Below is a small trained network, with its code and all its weights. Each question gives an input and a class and asks what happens when units are switched off, that is, made to give their printed mean instead of their output.

import numpy as np


def w(rows, s, z=0):
    codes = np.array(rows[::2]) - 128.0
    scale = np.full(codes.shape[1], s)
    scale[-1] = z or s
    return codes * scale


def f(y):
    return y / 2 * (1 + np.tanh(0.7978845608 * (y + 0.044715 * y**3)))


def log_softmax(a):
    a = a - a.max(-1, keepdims=True)
    return a - np.log(np.exp(a).sum(-1, keepdims=True))


def net(x, mask):
    res = np.array(x, float).reshape(1, 6) / 4 @ E
    y = f(res @ A[0][:, :-1].T + A[0][:, -1])
    res = res + np.where(mask, y, B[0][:, -1]) @ B[0][:, :-1]
    return log_softmax(res[-1] @ U[:, :-1].T + U[:, -1])


A, B = {}, {}
E = w([
[123,83,84,200],'x0',
[130,205,77,139],'x1',
[185,79,174,107],'x2',
[90,68,33,96],'x3',
[132,105,117,222],'x4',
[1,146,193,113],'x5',
],0.0076)
A[0] = w([
[111,143,130,246,178],'n1',
[126,139,201,119,166],'n2',
[167,197,105,112,198],'n3',
[42,148,98,91,188],'n4',
[163,78,101,128,167],'n5',
[169,77,73,131,196],'n6',
[52,129,150,92,220],'n7',
[162,65,96,130,168],'n8',
[113,117,228,122,200],'n9',
[71,147,126,202,212],'n10',
[186,174,125,96,194],'n11',
[147,75,65,127,211],'n12',
[172,59,75,127,192],'n13',
[142,122,217,118,196],'n14',
[135,128,204,107,180],'n15',
[188,154,101,101,199],'n16',
[171,161,72,90,253],'n17',
[48,140,92,83,205],'n18',
[149,115,214,116,199],'n19',
[181,182,104,89,204],'n20',
[106,126,127,188,150],'n21',
[150,101,84,118,177],'n22',
[167,75,86,126,193],'n23',
[108,110,220,126,222],'n24',
],0.011,0.0038)
B[0] = w([
[159,161,55,156,238],'n1',
[160,142,109,56,199],'n2',
[98,184,142,156,201],'n3',
[40,78,121,105,235],'n4',
[200,49,208,169,201],'n5',
[169,72,173,220,246],'n6',
[69,51,104,28,239],'n7',
[167,46,181,153,214],'n8',
[178,136,74,14,238],'n9',
[113,141,6,157,224],'n10',
[133,226,190,153,203],'n11',
[132,59,160,194,246],'n12',
[185,26,214,219,255],'n13',
[205,154,117,29,222],'n14',
[173,143,138,39,206],'n15',
[127,169,201,164,212],'n16',
[89,165,235,200,248],'n17',
[2,60,141,92,240],'n18',
[206,147,139,53,220],'n19',
[98,233,225,161,214],'n20',
[140,128,69,142,172],'n21',
[133,92,174,181,197],'n22',
[182,63,198,197,230],'n23',
[177,115,70,34,238],'n24',
],0.0068,0.0055)
U = w([
[207,46,173,182,105],'0',
[127,235,191,153,68],'1',
[134,164,2,202,255],'2',
[74,82,175,165,44],'3',
[14,73,85,90,126],'4',
[197,139,106,44,149],'5',
],0.0089,0.0015)

Each question gives the input, the list of numbers given to net, and the class t.
The units are the neurons (one row each of A and B). Each row of codes is followed by its name. A weight is (code - 128) times the scale printed after its matrix; where a second scale follows, it is the last column's (A, B and U).
mask holds one flag per neuron, in row order. A switched-off neuron (its flag False) gives its mean, the last column of its row in B, instead of its output. The means were averaged over made-up inputs and are rounded, as every weight is.
A unit's drop is (log p(t) with every unit on - log p(t) with that unit switched off) / (log p(t) with every unit on - log p(t) with every unit switched off).
The circuit of an input: a set's keep is (log p(t) with only the set's units on - log p(t) with every unit switched off) / (log p(t) with every unit on - log p(t) with every unit switched off). Starting from the 12 units with the biggest drops (on a tie, the unit counted first), units are removed one at a time, each time the one whose removal leaves the highest keep (on an exact tie, the one counted first), for as long as the keep stays at least 0.8.
units of the circuit, in order: the units of the circuit, biggest drop first
most important unit: the unit with the biggest drop
top k neurons: the k neurons with the biggest drops, biggest first
drop when u is switched off: that unit's drop, to one decimal
input [-7,8,-1,5,0,2], class 4: units of the circuit, in order	n18; n4
input [8,8,-8,-1,-6,-8], class 1: units of the circuit, in order	n20; n17
input [8,0,-2,0,4,0], class 2: units of the circuit, in order	n10; n1
input [0,0,-4,6,-4,-4], class 3: units of the circuit, in order	n18; n17
input [7,3,-8,4,8,6], class 2: most important unit	n1
input [6,5,3,-3,-8,-6], class 1: units of the circuit, in order	n20; n11
input [1,-4,4,2,-2,7], class 5: units of the circuit, in order	n9; n24
input [0,8,-8,4,-2,-2], class 3: units of the circuit, in order	n17; n18
input [-7,6,-7,7,-3,-5], class 3: top 2 neurons	n18; n4
input [3,1,0,3,2,2], class 4: drop when n7 is switched off	-0.1
input [8,3,1,1,2,6], class 2: drop when n1 is switched off	0.3
input [-8,8,-5,-7,5,6], class 4: drop when n4 is switched off	0.2
